Below are the code and all the weights of a small trained network. Each question names an input and a class and asks about switching units off, where a switched-off unit gives its printed mean instead of its output.

import numpy as np


def w(rows, s, z=0):
    codes = np.array(rows[::2]) - 128.0
    scale = np.full(codes.shape[1], s)
    scale[-1] = z or s
    return codes * scale


def f(y):
    return y / 2 * (1 + np.tanh(0.7978845608 * (y + 0.044715 * y**3)))


def log_softmax(a):
    a = a - a.max(-1, keepdims=True)
    return a - np.log(np.exp(a).sum(-1, keepdims=True))


def net(x, mask):
    res = np.array(x, float).reshape(1, 8) / 4 @ E
    y = f(res @ A[0][:, :-1].T + A[0][:, -1])
    res = res + np.where(mask, y, B[0][:, -1]) @ B[0][:, :-1]
    return log_softmax(res[-1] @ U[:, :-1].T + U[:, -1])


A, B = {}, {}
E = w([
[58,32,130],'x0',
[111,72,63],'x1',
[81,57,99],'x2',
[94,249,94],'x3',
[119,119,254],'x4',
[243,83,102],'x5',
[67,141,101],'x6',
[73,168,136],'x7',
],0.0079)
A[0] = w([
[106,137,181,88],'N0',
[134,163,166,93],'N1',
[93,54,131,226],'N2',
[128,148,98,79],'N3',
[131,198,197,112],'N4',
[126,94,164,65],'N5',
[79,138,70,250],'N6',
[120,103,110,15],'N7',
[120,115,163,57],'N8',
[220,84,137,253],'N9',
[143,109,1,160],'N10',
[146,141,92,197],'N11',
[96,112,174,98],'N12',
[178,149,129,69],'N13',
[165,185,95,74],'N14',
[118,162,173,120],'N15',
],0.016,0.006)
B[0] = w([
[144,60,108,155],'N0',
[19,45,218,147],'N1',
[215,98,66,226],'N2',
[138,142,132,137],'N3',
[32,72,191,184],'N4',
[184,120,175,145],'N5',
[183,154,26,226],'N6',
[79,53,148,129],'N7',
[142,113,201,134],'N8',
[254,226,163,234],'N9',
[217,126,143,252],'N10',
[188,183,149,171],'N11',
[177,84,96,159],'N12',
[14,154,117,145],'N13',
[53,129,124,160],'N14',
[78,42,114,157],'N15',
],0.0073,0.013)
U = w([
[142,208,61,164],'0',
[43,131,189,120],'1',
[53,80,113,4],'2',
[74,132,230,89],'3',
[24,93,40,176],'4',
[98,1,127,168],'5',
[144,102,171,133],'6',
],0.011,0.013)

Each question gives the input, the list of numbers given to net, and the class t.
The units are the neurons (one row each of A and B). Each row of codes is followed by its name. A weight is (code - 128) times the scale printed after its matrix; where a second scale follows, it is the last column's (A, B and U).
mask holds one flag per neuron, in row order. A switched-off neuron (its flag False) gives its mean, the last column of its row in B, instead of its output. The means were averaged over made-up inputs and are rounded, as every weight is.
A unit's drop is (log p(t) with every unit on - log p(t) with that unit switched off) / (log p(t) with every unit on - log p(t) with every unit switched off).
The circuit of an input: a set's keep is (log p(t) with only the set's units on - log p(t) with every unit switched off) / (log p(t) with every unit on - log p(t) with every unit switched off). Starting from the 12 units with the biggest drops (on a tie, the unit counted first), units are removed one at a time, each time the one whose removal leaves the highest keep (on an exact tie, the one counted first), for as long as the keep stays at least 0.8.
units of the circuit, in order: the units of the circuit, biggest drop first
unit that matters most: the unit with the biggest drop
k most important neurons: the k neurons with the biggest drops, biggest first
drop when u is switched off: that unit's drop, to one decimal
input [0,-5,-5,1,-5,-7,-8,0], class 4: units of the circuit, in order => [N9, N10]
input [4,8,-7,-8,-3,2,1,-5], class 6: unit that matters most => N6
input [5,6,4,4,-7,0,2,0], class 0: 2 most important neurons => [N10, N6]
input [-5,1,-2,-1,5,-7,1,8], class 5: 2 most important neurons => [N15, N0]
input [-4,-1,-3,-7,2,7,-8,5], class 0: 2 most important neurons => [N9, N13]
input [5,1,-5,-8,3,5,4,2], class 0: 2 most important neurons => [N9, N4]
input [-5,-7,-3,-6,2,-7,4,-8], class 3: 2 most important neurons => [N2, N6]
input [0,-8,-4,-7,4,-1,-4,7], class 3: 3 most important neurons => [N2, N6, N4]
input [-6,3,-2,1,3,-1,7,-7], class 1: 2 most important neurons => [N2, N6]
input [6,6,0,-4,-1,8,0,5], class 0: drop when N4 is switched off => 0.1
input [8,-6,1,1,7,0,-2,5], class 5: drop when N12 is switched off => 0.0
input [-7,5,-1,-4,4,-5,7,3], class 4: drop when N10 is switched off => 0.2
